Here is a tiny trained network, its code and every weight. The questions are about switching its units off for an input and a class, where a switched-off unit gives its printed mean instead of its output.

import numpy as np


def w(rows, s, z=0):
    codes = np.array(rows[::2]) - 128.0
    scale = np.full(codes.shape[1], s)
    scale[-1] = z or s
    return codes * scale


def f(y):
    return y / 2 * (1 + np.tanh(0.7978845608 * (y + 0.044715 * y**3)))


def log_softmax(a):
    a = a - a.max(-1, keepdims=True)
    return a - np.log(np.exp(a).sum(-1, keepdims=True))


def net(x, mask):
    res = np.array(x, float).reshape(1, 4) / 4 @ E
    y = f(res @ A[0][:, :-1].T + A[0][:, -1])
    res = res + np.where(mask, y, B[0][:, -1]) @ B[0][:, :-1]
    return log_softmax(res[-1] @ U[:, :-1].T + U[:, -1])


A, B = {}, {}
E = w([
[80,157,45,219,192,114,64,32,160,148],'x0',
[230,253,72,116,80,93,136,114,72,193],'x1',
[173,127,117,105,198,113,50,245,198,198],'x2',
[65,156,202,191,191,26,148,179,51,215],'x3',
],0.0063)
A[0] = w([
[148,118,197,68,114,130,229,197,110,109,102],'n0',
[103,146,193,211,129,84,164,162,101,169,107],'n1',
[165,133,94,94,211,86,36,246,229,177,144],'n2',
[192,107,111,101,35,220,81,65,194,70,124],'n3',
[55,174,174,192,113,93,147,173,93,170,114],'n4',
[79,151,191,156,131,70,127,114,56,134,11],'n5',
[108,145,69,189,167,112,86,49,155,168,112],'n6',
[105,139,159,163,71,105,221,36,86,73,87],'n7',
[73,156,76,225,169,121,65,66,126,127,128],'n8',
[220,121,72,47,66,206,108,44,193,92,135],'n9',
[171,70,209,58,67,161,225,190,73,130,86],'n10',
[101,153,194,172,140,37,147,141,78,186,64],'n11',
[170,132,237,49,96,150,188,151,105,148,121],'n12',
[54,122,155,177,62,155,227,41,64,89,37],'n13',
[206,248,56,67,100,110,135,105,73,161,122],'n14',
[65,126,45,192,195,142,70,73,102,137,103],'n15',
[76,157,200,173,156,51,146,117,69,174,46],'n16',
[50,30,157,128,155,136,118,137,172,62,108],'n17',
[71,105,126,139,39,94,174,1,64,106,67],'n18',
[96,138,186,180,167,72,142,168,64,169,129],'n19',
[50,57,165,114,169,130,142,144,235,87,112],'n20',
[85,147,198,150,169,73,123,149,38,158,95],'n21',
[81,181,38,192,155,121,106,70,159,151,115],'n22',
[174,119,69,87,78,213,76,131,219,79,121],'n23',
[232,213,75,117,82,68,161,107,112,165,110],'n24',
[108,174,84,173,206,128,79,96,219,160,117],'n25',
[42,33,181,129,187,188,134,129,151,88,125],'n26',
[161,88,191,76,86,116,186,219,121,134,109],'n27',
[47,162,67,200,149,114,65,72,165,140,129],'n28',
[46,37,161,141,134,122,125,135,170,85,72],'n29',
],0.0049,0.0012)
B[0] = w([
[137,56,53,89,122,142,187,134,97,142,194],'n0',
[125,105,126,156,188,178,159,78,188,94,180],'n1',
[227,82,253,187,60,75,9,185,120,127,246],'n2',
[143,132,189,180,207,161,162,45,230,154,241],'n3',
[152,127,161,160,182,169,161,93,180,100,182],'n4',
[146,100,163,162,170,141,104,92,178,138,162],'n5',
[144,78,73,64,88,161,163,173,82,156,198],'n6',
[181,80,222,125,40,54,32,196,79,153,206],'n7',
[173,56,92,60,76,165,193,139,100,121,212],'n8',
[109,105,164,195,177,145,179,63,202,162,253],'n9',
[146,78,54,103,126,161,181,133,118,182,222],'n10',
[108,86,150,192,162,170,166,82,185,133,196],'n11',
[148,101,51,96,106,152,212,150,105,132,193],'n12',
[188,106,209,172,20,53,37,140,124,174,219],'n13',
[27,196,128,171,135,46,184,172,125,243,222],'n14',
[146,80,62,62,87,164,165,164,104,154,204],'n15',
[152,111,152,149,180,145,157,61,181,141,194],'n16',
[67,233,111,145,115,93,172,172,128,239,206],'n17',
[206,89,193,147,35,73,46,166,108,145,217],'n18',
[137,98,162,159,163,201,167,53,185,120,198],'n19',
[68,210,132,161,94,55,153,197,121,235,203],'n20',
[146,98,130,169,183,212,170,39,208,125,193],'n21',
[121,85,64,73,126,150,197,138,81,164,203],'n22',
[130,126,190,195,182,141,139,42,219,160,224],'n23',
[31,238,106,155,147,39,186,181,133,227,209],'n24',
[190,68,99,82,78,133,124,155,84,170,196],'n25',
[56,228,94,131,97,61,183,192,100,231,215],'n26',
[172,55,83,51,77,157,159,138,110,146,197],'n27',
[163,88,67,59,74,166,172,158,99,156,209],'n28',
[51,191,113,135,132,94,141,160,137,215,188],'n29',
],0.005,0.0049)
U = w([
[127,114,142,174,179,189,160,59,187,132,103],'0',
[47,232,96,132,121,80,162,167,105,168,112],'1',
[156,61,52,36,107,179,168,146,80,135,110],'2',
[188,100,180,148,87,89,38,158,111,137,125],'3',
[112,152,117,116,143,151,117,127,93,89,215],'4',
[88,191,104,64,187,180,52,109,56,27,1],'5',
[88,193,96,74,183,173,58,117,62,7,5],'6',
],0.012,0.0092)

Each question gives the input, the list of numbers given to net, and the class t.
The units are the neurons (one row each of A and B). Each row of codes is followed by its name. A weight is (code - 128) times the scale printed after its matrix; where a second scale follows, it is the last column's (A, B and U).
mask holds one flag per neuron, in row order. A switched-off neuron (its flag False) gives its mean, the last column of its row in B, instead of its output. The means were averaged over made-up inputs and are rounded, as every weight is.
A unit's drop is (log p(t) with every unit on - log p(t) with that unit switched off) / (log p(t) with every unit on - log p(t) with every unit switched off).
The circuit of an input: a set's keep is (log p(t) with only the set's units on - log p(t) with every unit switched off) / (log p(t) with every unit on - log p(t) with every unit switched off). Starting from the 12 units with the biggest drops (on a tie, the unit counted first), units are removed one at a time, each time the one whose removal leaves the highest keep (on an exact tie, the one counted first), for as long as the keep stays at least 0.8.
circuit, biggest first: the units of the circuit, biggest drop first
unit that matters most: the unit with the biggest drop
k most important neurons: the k neurons with the biggest drops, biggest first
drop of u: that unit's drop, to one decimal
input [-3,-5,-8,3], class 3: circuit, biggest first	n13
input [-2,5,-6,2], class 3: circuit, biggest first	n7, n18
input [-8,2,8,-8], class 0: circuit, biggest first	n23, n9
input [6,6,-8,5], class 3: circuit, biggest first	n18, n7
input [-2,-5,-3,-4], class 1: circuit, biggest first	n26, n17, n20
input [-6,-5,-7,-7], class 0: 2 most important neurons	n3, n9
input [6,-6,-3,3], class 1: 2 most important neurons	n26, n17
input [-6,-4,-7,3], class 3: 3 most important neurons	n13, n7, n18
input [-3,-8,5,6], class 1: 4 most important neurons	n26, n20, n17, n29
input [-1,2,-3,0], class 4: 3 most important neurons	n2, n20, n26
input [-7,0,-8,5], class 3: 2 most important neurons	n13, n7
input [-1,-7,-6,3], class 1: 2 most important neurons	n26, n17
input [-5,-3,2,-6], class 0: 2 most important neurons	n23, n3
input [-4,-3,4,-5], class 0: unit that matters most	n23
input [-2,1,-8,-8], class 0: 2 most important neurons	n3, n9
input [-2,1,8,-6], class 3: drop of n21	0.1
input [7,6,-2,6], class 2: drop of n22	0.2
input [2,-1,-2,-1], class 4: drop of n10	0.1
